Below are the code and all the weights of a small trained network. Each question names an input and a class and asks about switching units off, where a switched-off unit gives its printed mean instead of its output.

import numpy as np


def w(rows, s, z=0):
    codes = np.array(rows[::2]) - 128.0
    scale = np.full(codes.shape[1], s)
    scale[-1] = z or s
    return codes * scale


def norm(h):
    return h / np.sqrt((h * h).mean(-1, keepdims=True) + 1e-5)


def f(y):
    return y / 2 * (1 + np.tanh(0.7978845608 * (y + 0.044715 * y**3)))


def log_softmax(a):
    a = a - a.max(-1, keepdims=True)
    return a - np.log(np.exp(a).sum(-1, keepdims=True))


def net(x, mask):
    res = np.array(x, float).reshape(1, 3) / 4 @ E
    u = 0
    for l in range(4):
        y = f(norm(res) @ A[l][:, :-1].T + A[l][:, -1])
        res = res + np.where(mask[u : u + 9], y, B[l][:, -1]) @ B[l][:, :-1]
        u += 9
    return log_softmax(norm(res)[-1] @ U[:, :-1].T + U[:, -1])


A, B = {}, {}
E = w([
[170,193,197,99,230,171,66,191,80,2,168],'x0',
[4,128,103,158,93,176,142,173,32,18,71],'x1',
[154,203,136,39,99,158,152,73,114,104,67],'x2',
],0.0083)
A[0] = w([
[161,146,142,61,156,199,149,117,121,77,191,37],'0.n1',
[121,82,101,165,98,124,84,233,162,116,197,82],'0.n2',
[255,97,95,93,155,105,161,117,150,143,158,105],'0.n3',
[135,174,185,130,169,115,118,182,153,86,117,5],'0.n4',
[86,156,99,134,49,145,105,190,67,67,111,109],'0.n5',
[103,116,109,140,117,186,187,128,91,98,137,109],'0.n6',
[156,189,135,130,149,177,227,93,49,168,102,84],'0.n7',
[214,197,95,73,113,206,231,152,148,106,109,52],'0.n8',
[163,145,147,161,166,169,104,153,81,84,138,98],'0.n9',
],0.0074,0.0022)
B[0] = w([
[160,147,116,115,224,110,148,172,165,203,119,176],'0.n1',
[120,62,71,89,207,94,80,57,35,127,187,202],'0.n2',
[242,125,152,146,92,150,75,98,138,85,146,213],'0.n3',
[142,182,79,127,122,145,135,156,146,162,84,168],'0.n4',
[170,126,254,185,122,147,80,139,71,122,109,254],'0.n5',
[195,166,172,123,177,99,78,101,132,221,102,183],'0.n6',
[125,71,79,101,131,133,136,85,101,93,178,166],'0.n7',
[74,116,113,164,90,53,135,107,35,46,116,181],'0.n8',
[97,99,18,210,151,138,142,163,98,154,182,197],'0.n9',
],0.0079,0.0064)
A[1] = w([
[121,122,103,18,98,24,124,152,99,14,61,154],'1.n1',
[124,112,113,181,215,63,81,142,96,122,147,95],'1.n2',
[105,75,99,143,66,167,164,127,162,198,16,103],'1.n3',
[128,171,127,128,184,123,173,193,110,70,178,214],'1.n4',
[119,98,102,153,92,144,67,169,220,146,140,76],'1.n5',
[99,166,170,57,105,93,119,130,154,87,125,5],'1.n6',
[176,118,255,157,92,134,67,102,138,91,111,158],'1.n7',
[181,124,138,139,158,143,140,181,175,71,139,66],'1.n8',
[172,94,159,121,183,48,165,102,219,100,129,49],'1.n9',
],0.0072,0.0026)
B[1] = w([
[126,77,88,74,117,69,98,69,164,86,212,174],'1.n1',
[97,102,81,34,58,79,90,95,163,177,153,253],'1.n2',
[92,174,112,120,168,196,183,254,136,162,206,211],'1.n3',
[101,121,57,58,77,191,103,141,212,208,77,203],'1.n4',
[85,206,155,38,176,178,99,107,70,69,117,146],'1.n5',
[149,57,161,133,230,107,41,132,96,169,109,113],'1.n6',
[186,246,132,167,67,121,112,104,191,183,32,230],'1.n7',
[135,101,81,128,175,152,67,181,109,188,120,143],'1.n8',
[128,55,166,163,185,249,137,32,98,62,39,169],'1.n9',
],0.0066,0.006)
A[2] = w([
[154,147,110,160,118,93,55,109,168,185,94,95],'2.n1',
[43,125,50,95,70,62,44,31,110,112,202,144],'2.n2',
[105,111,152,119,112,134,126,140,67,107,70,80],'2.n3',
[111,104,179,95,153,127,206,106,172,169,130,156],'2.n4',
[53,146,178,174,118,138,102,125,99,84,124,13],'2.n5',
[138,255,125,61,113,109,147,100,101,139,81,187],'2.n6',
[152,136,95,126,98,115,94,160,123,164,89,1],'2.n7',
[54,98,146,128,73,168,123,144,59,138,111,103],'2.n8',
[76,94,133,71,167,94,139,63,131,111,91,211],'2.n9',
],0.0086,0.0022)
B[2] = w([
[93,238,137,191,87,57,134,105,150,83,125,199],'2.n1',
[93,134,146,139,112,69,199,50,53,137,83,254],'2.n2',
[164,86,130,174,81,25,66,150,145,75,134,156],'2.n3',
[220,81,5,181,138,125,108,218,175,88,132,146],'2.n4',
[144,89,186,128,75,154,111,132,169,72,130,152],'2.n5',
[81,81,140,116,200,101,137,73,113,188,233,204],'2.n6',
[116,184,126,121,78,119,122,108,151,158,77,149],'2.n7',
[177,114,111,88,118,193,131,125,201,83,141,194],'2.n8',
[162,125,126,113,179,69,95,61,44,137,255,152],'2.n9',
],0.0078,0.0086)
A[3] = w([
[77,132,37,105,137,188,213,164,200,187,109,226],'3.n1',
[33,104,204,234,46,168,111,186,74,40,65,33],'3.n2',
[3,58,199,112,2,153,140,150,181,80,20,173],'3.n3',
[209,155,160,159,109,150,30,44,161,205,132,52],'3.n4',
[106,107,148,71,128,194,85,165,28,152,50,164],'3.n5',
[91,80,160,129,237,107,112,43,3,96,233,115],'3.n6',
[168,71,128,93,72,116,218,96,192,151,113,3],'3.n7',
[225,88,85,153,191,181,187,75,152,173,191,169],'3.n8',
[87,162,39,138,136,146,110,21,102,47,42,206],'3.n9',
],0.0056,0.0023)
B[3] = w([
[110,136,28,116,199,136,162,177,135,137,172,200],'3.n1',
[157,127,190,160,118,189,105,86,187,52,70,186],'3.n2',
[205,153,139,135,188,160,1,126,167,88,149,174],'3.n3',
[105,153,168,173,115,143,155,60,117,78,65,237],'3.n4',
[195,98,100,79,171,183,107,91,218,180,190,151],'3.n5',
[77,82,129,90,72,76,170,108,145,119,193,254],'3.n6',
[125,107,117,87,186,192,72,157,137,102,154,147],'3.n7',
[90,125,189,103,174,218,116,202,47,89,163,206],'3.n8',
[154,112,114,204,95,151,190,120,87,199,160,195],'3.n9',
],0.0091,0.0063)
U = w([
[207,130,226,195,78,207,41,76,189,63,86,195],'0',
[59,21,134,92,108,84,119,40,80,113,218,188],'1',
[110,117,37,72,190,252,82,218,158,172,177,94],'2',
[49,201,119,198,83,98,176,98,74,224,63,133],'3',
[74,96,254,31,83,75,200,248,201,125,61,1],'4',
],0.0079,0.0034)

Each question gives the input, the list of numbers given to net, and the class t.
The units are the neurons (one row each of A and B). Each row of codes is followed by its name. A weight is (code - 128) times the scale printed after its matrix; where a second scale follows, it is the last column's (A, B and U).
mask holds one flag per neuron, layer by layer. A switched-off neuron (its flag False) gives its mean, the last column of its row in B, instead of its output. The means were averaged over made-up inputs and are rounded, as every weight is.
A unit's drop is (log p(t) with every unit on - log p(t) with that unit switched off) / (log p(t) with every unit on - log p(t) with every unit switched off).
The circuit of an input: a set's keep is (log p(t) with only the set's units on - log p(t) with every unit switched off) / (log p(t) with every unit on - log p(t) with every unit switched off). Starting from the 12 units with the biggest drops (on a tie, the unit counted first), units are removed one at a time, each time the one whose removal leaves the highest keep (on an exact tie, the one counted first), for as long as the keep stays at least 0.8.
units of the circuit, in order: the units of the circuit, biggest drop first
k most important neurons: the k neurons with the biggest drops, biggest first
k most important neurons of layer l: the k neurons of layer l with the biggest drops, biggest first
input [-1,3,-3], class 3: 3 most important neurons of layer 1 => 1.n2, 1.n7, 1.n9
input [-4,-4,-2], class 0: 2 most important neurons => 0.n3, 2.n2
input [7,-6,6], class 2: units of the circuit, in order => 0.n1, 0.n5
input [7,-5,7], class 1: units of the circuit, in order => 2.n6
input [-8,8,0], class 0: units of the circuit, in order => 3.n2, 3.n3
input [6,4,1], class 2: units of the circuit, in order => 0.n1, 1.n4
input [-3,3,0], class 3: 4 most important neurons => 1.n7, 0.n6, 2.n6, 0.n8
input [7,-4,6], class 2: 2 most important neurons => 0.n1, 0.n2
input [-5,3,4], class 2: 2 most important neurons => 1.n3, 0.n2
input [8,7,6], class 2: 4 most important neurons => 0.n1, 1.n4, 2.n6, 2.n1
input [6,-2,4], class 2: 2 most important neurons => 0.n1, 0.n2
input [-8,8,7], class 0: 2 most important neurons => 0.n5, 2.n3
input [3,2,-1], class 3: 3 most important neurons => 1.n3, 1.n2, 2.n1
input [3,2,2], class 3: most important neuron => 1.n3
input [-4,4,-2], class 0: 2 most important neurons => 0.n5, 0.n3
input [6,3,-4], class 2: 2 most important neurons => 1.n4, 0.n4
input [1,2,-2], class 3: 2 most important neurons of layer 0 => 0.n5, 0.n2
input [3,0,3], class 3: 3 most important neurons of layer 0 => 0.n8, 0.n9, 0.n1
input [-2,8,-8], class 0: 2 most important neurons of layer 0 => 0.n5, 0.n7
input [3,3,3], class 3: most important neuron of layer 1 => 1.n4
input [5,-5,8], class 1: 2 most important neurons of layer 0 => 0.n8, 0.n5
input [0,4,-3], class 0: 2 most important neurons of layer 0 => 0.n5, 0.n1
